Below is a small trained network, with its code and all its weights. Each question gives an input and a target symbol and asks what happens when units are switched off, that is, made to give their printed mean instead of their output.

import numpy as np


def w(rows, s, z=0):
    codes = np.array(rows[::2]) - 128.0
    scale = np.full(codes.shape[1], s)
    scale[-1] = z or s
    return codes * scale


def norm(h):
    return h / np.sqrt((h * h).mean(-1, keepdims=True) + 1e-5)


def softmax(a):
    e = np.exp(a - a.max(-1, keepdims=True))
    return e / e.sum(-1, keepdims=True)


def log_softmax(a):
    a = a - a.max(-1, keepdims=True)
    return a - np.log(np.exp(a).sum(-1, keepdims=True))


def net(x, mask):
    ids = ['βγδεζηλμξπσφω'.index(c) for c in x.split()]
    T = len(ids)
    res = E[ids] + P[:T]
    u = 0
    for l in range(3):
        r = norm(res)
        for j in range(2):
            rows = slice(4 * j, 4 * j + 4)
            q, k, v = (r @ M[l][rows].T for M in (Q, K, V))
            z = softmax(np.where(np.tri(T) > 0, q @ k.T / 4**0.5, -1e9)) @ v
            o = O[l][rows]
            res = res + np.where(mask[u + j], z, o[:, -1]) @ o[:, :-1]
        u += 2
    return log_softmax(norm(res)[-1] @ U[:, :-1].T + U[:, -1])


Q, K, V, O = {}, {}, {}, {}
E = w([
[154,90,118],'β',
[66,142,62],'γ',
[171,159,249],'δ',
[138,181,167],'ε',
[170,54,131],'ζ',
[149,108,114],'η',
[154,99,124],'λ',
[125,97,164],'μ',
[113,82,183],'ξ',
[106,114,31],'π',
[31,104,169],'σ',
[172,103,74],'φ',
[149,95,118],'ω',
],0.017)
P = w([
[2,254,152],'0',
[116,139,114],'1',
[123,121,114],'2',
[161,95,144],'3',
[166,91,117],'4',
[158,123,103],'5',
[163,117,103],'6',
[171,100,107],'7',
[157,121,88],'8',
[163,127,93],'9',
],0.0054)
Q[0] = w([
[112,240,137],'L0H0',
[188,143,163],'L0H0',
[199,33,145],'L0H0',
[182,124,180],'L0H0',
[79,169,58],'L0H1',
[174,14,125],'L0H1',
[152,101,2],'L0H1',
[98,75,116],'L0H1',
],0.0073)
K[0] = w([
[54,143,174],'L0H0',
[2,85,102],'L0H0',
[115,184,126],'L0H0',
[195,118,130],'L0H0',
[106,41,11],'L0H1',
[96,49,147],'L0H1',
[40,10,76],'L0H1',
[142,131,71],'L0H1',
],0.0086)
V[0] = w([
[127,78,102],'L0H0',
[148,164,133],'L0H0',
[156,114,212],'L0H0',
[187,201,170],'L0H0',
[124,118,201],'L0H1',
[160,244,93],'L0H1',
[123,166,123],'L0H1',
[186,38,98],'L0H1',
],0.011)
O[0] = w([
[135,165,93,203],'L0H0',
[83,94,248,89],'L0H0',
[254,176,125,22],'L0H0',
[109,94,147,3],'L0H0',
[163,125,159,59],'L0H1',
[208,117,118,65],'L0H1',
[83,99,140,104],'L0H1',
[108,97,133,218],'L0H1',
],0.0074,0.004)
Q[1] = w([
[62,68,141],'L1H0',
[142,17,31],'L1H0',
[250,43,158],'L1H0',
[139,148,149],'L1H0',
[125,113,32],'L1H1',
[150,79,157],'L1H1',
[159,126,160],'L1H1',
[105,127,121],'L1H1',
],0.013)
K[1] = w([
[89,63,91],'L1H0',
[136,107,19],'L1H0',
[43,227,89],'L1H0',
[254,66,19],'L1H0',
[137,187,128],'L1H1',
[148,30,146],'L1H1',
[114,146,108],'L1H1',
[231,196,106],'L1H1',
],0.0093)
V[1] = w([
[37,184,208],'L1H0',
[236,115,157],'L1H0',
[53,219,177],'L1H0',
[153,115,220],'L1H0',
[191,95,143],'L1H1',
[166,154,178],'L1H1',
[192,254,59],'L1H1',
[162,188,89],'L1H1',
],0.0072)
O[1] = w([
[176,170,158,87],'L1H0',
[130,138,17,9],'L1H0',
[124,88,42,98],'L1H0',
[133,93,202,2],'L1H0',
[28,87,144,75],'L1H1',
[133,254,111,63],'L1H1',
[200,55,152,104],'L1H1',
[126,191,216,118],'L1H1',
],0.0059,0.0048)
Q[2] = w([
[100,194,135],'L2H0',
[69,108,135],'L2H0',
[67,11,67],'L2H0',
[141,188,124],'L2H0',
[53,5,125],'L2H1',
[94,191,161],'L2H1',
[254,149,37],'L2H1',
[92,137,98],'L2H1',
],0.0096)
K[2] = w([
[156,68,177],'L2H0',
[135,137,156],'L2H0',
[107,248,155],'L2H0',
[95,177,46],'L2H0',
[52,238,102],'L2H1',
[15,103,114],'L2H1',
[135,254,95],'L2H1',
[102,100,120],'L2H1',
],0.011)
V[2] = w([
[73,212,92],'L2H0',
[156,157,217],'L2H0',
[125,155,142],'L2H0',
[162,159,136],'L2H0',
[147,134,159],'L2H1',
[147,158,80],'L2H1',
[76,173,127],'L2H1',
[109,248,200],'L2H1',
],0.013)
O[2] = w([
[127,191,80,253],'L2H0',
[125,169,129,71],'L2H0',
[171,97,101,140],'L2H0',
[84,170,104,111],'L2H0',
[148,181,138,54],'L2H1',
[254,203,111,181],'L2H1',
[130,106,153,210],'L2H1',
[100,106,59,62],'L2H1',
],0.0073,0.0043)
U = w([
[85,127,122,169],'β',
[124,52,180,180],'γ',
[176,193,252,255],'δ',
[198,213,139,162],'ε',
[141,179,83,52],'ζ',
[38,136,52,110],'η',
[235,156,82,78],'λ',
[104,225,112,167],'μ',
[126,196,108,66],'ξ',
[22,124,222,125],'π',
[111,195,94,93],'σ',
[81,182,113,34],'φ',
[66,149,143,84],'ω',
],0.011,0.0055)

Each question gives the input, a string of symbols that net reads in full, and the target symbol t.
The units are the heads (4 rows each of Q, K, V and O). Each row of codes is followed by its name. A weight is (code - 128) times the scale printed after its matrix; where a second scale follows, it is the last column's (O and U).
mask holds one flag per head, layer by layer. A switched-off head (its flag False) gives its mean, the last column of its rows in O, instead of its output. The means were averaged over made-up inputs and are rounded, as every weight is.
A unit's drop is (log p(t) with every unit on - log p(t) with that unit switched off) / (log p(t) with every unit on - log p(t) with every unit switched off).
The circuit of an input: a set's keep is (log p(t) with only the set's units on - log p(t) with every unit switched off) / (log p(t) with every unit on - log p(t) with every unit switched off). Starting from all 6 units, units are removed one at a time, each time the one whose removal leaves the highest keep (on an exact tie, the one counted first), for as long as the keep stays at least 0.8.
circuit, biggest first: the units of the circuit, biggest drop first
unit that matters most: the unit with the biggest drop
which heads matter: for each layer, one digit per head in row order, 1 if its drop is at least 0.15 and else 0, layers parted by /
drop when u is switched off: that unit's drop, to one decimal
input π φ ξ π μ π β φ β, target γ: unit that matters most -> L2H1
input ζ ε η η π λ η β ε λ, target δ: which heads matter -> 11 / 11 / 11
input π π π μ δ π π μ η λ, target γ: which heads matter -> 10 / 00 / 01
input ζ η π γ η μ η, target δ: circuit, biggest first -> L1H1; L0H0; L2H1; L0H1
input ζ π ξ β β ζ β φ ξ η, target δ: circuit, biggest first -> L0H0; L2H1; L1H1; L2H0
input π β η ζ η, target γ: circuit, biggest first -> L2H1; L0H1
input π π π π π π π π ζ λ, target γ: circuit, biggest first -> L2H1; L0H0; L1H1
input π σ δ π δ ξ μ ζ ζ μ, target δ: which heads matter -> 11 / 10 / 00
input ε δ μ, target δ: which heads matter -> 11 / 11 / 10
input η λ π π μ η η η ξ λ, target η: which heads matter -> 11 / 11 / 11
input η σ η ω μ ω, target η: which heads matter -> 11 / 11 / 01
input η δ η η β ξ π η, target η: circuit, biggest first -> L0H0; L1H1; L0H1
input π β π π π μ π γ β β, target γ: which heads matter -> 00 / 01 / 01
input η δ η η π η ζ ω, target η: unit that matters most -> L0H0
input ζ ω ω λ π β, target δ: which heads matter -> 10 / 01 / 01
input η η η π ζ δ β η, target η: drop when L2H1 is switched off -> 0.2
input π η ξ π μ ω, target γ: drop when L1H1 is switched off -> 0.0
input π η ω γ η, target γ: drop when L1H1 is switched off -> 0.2
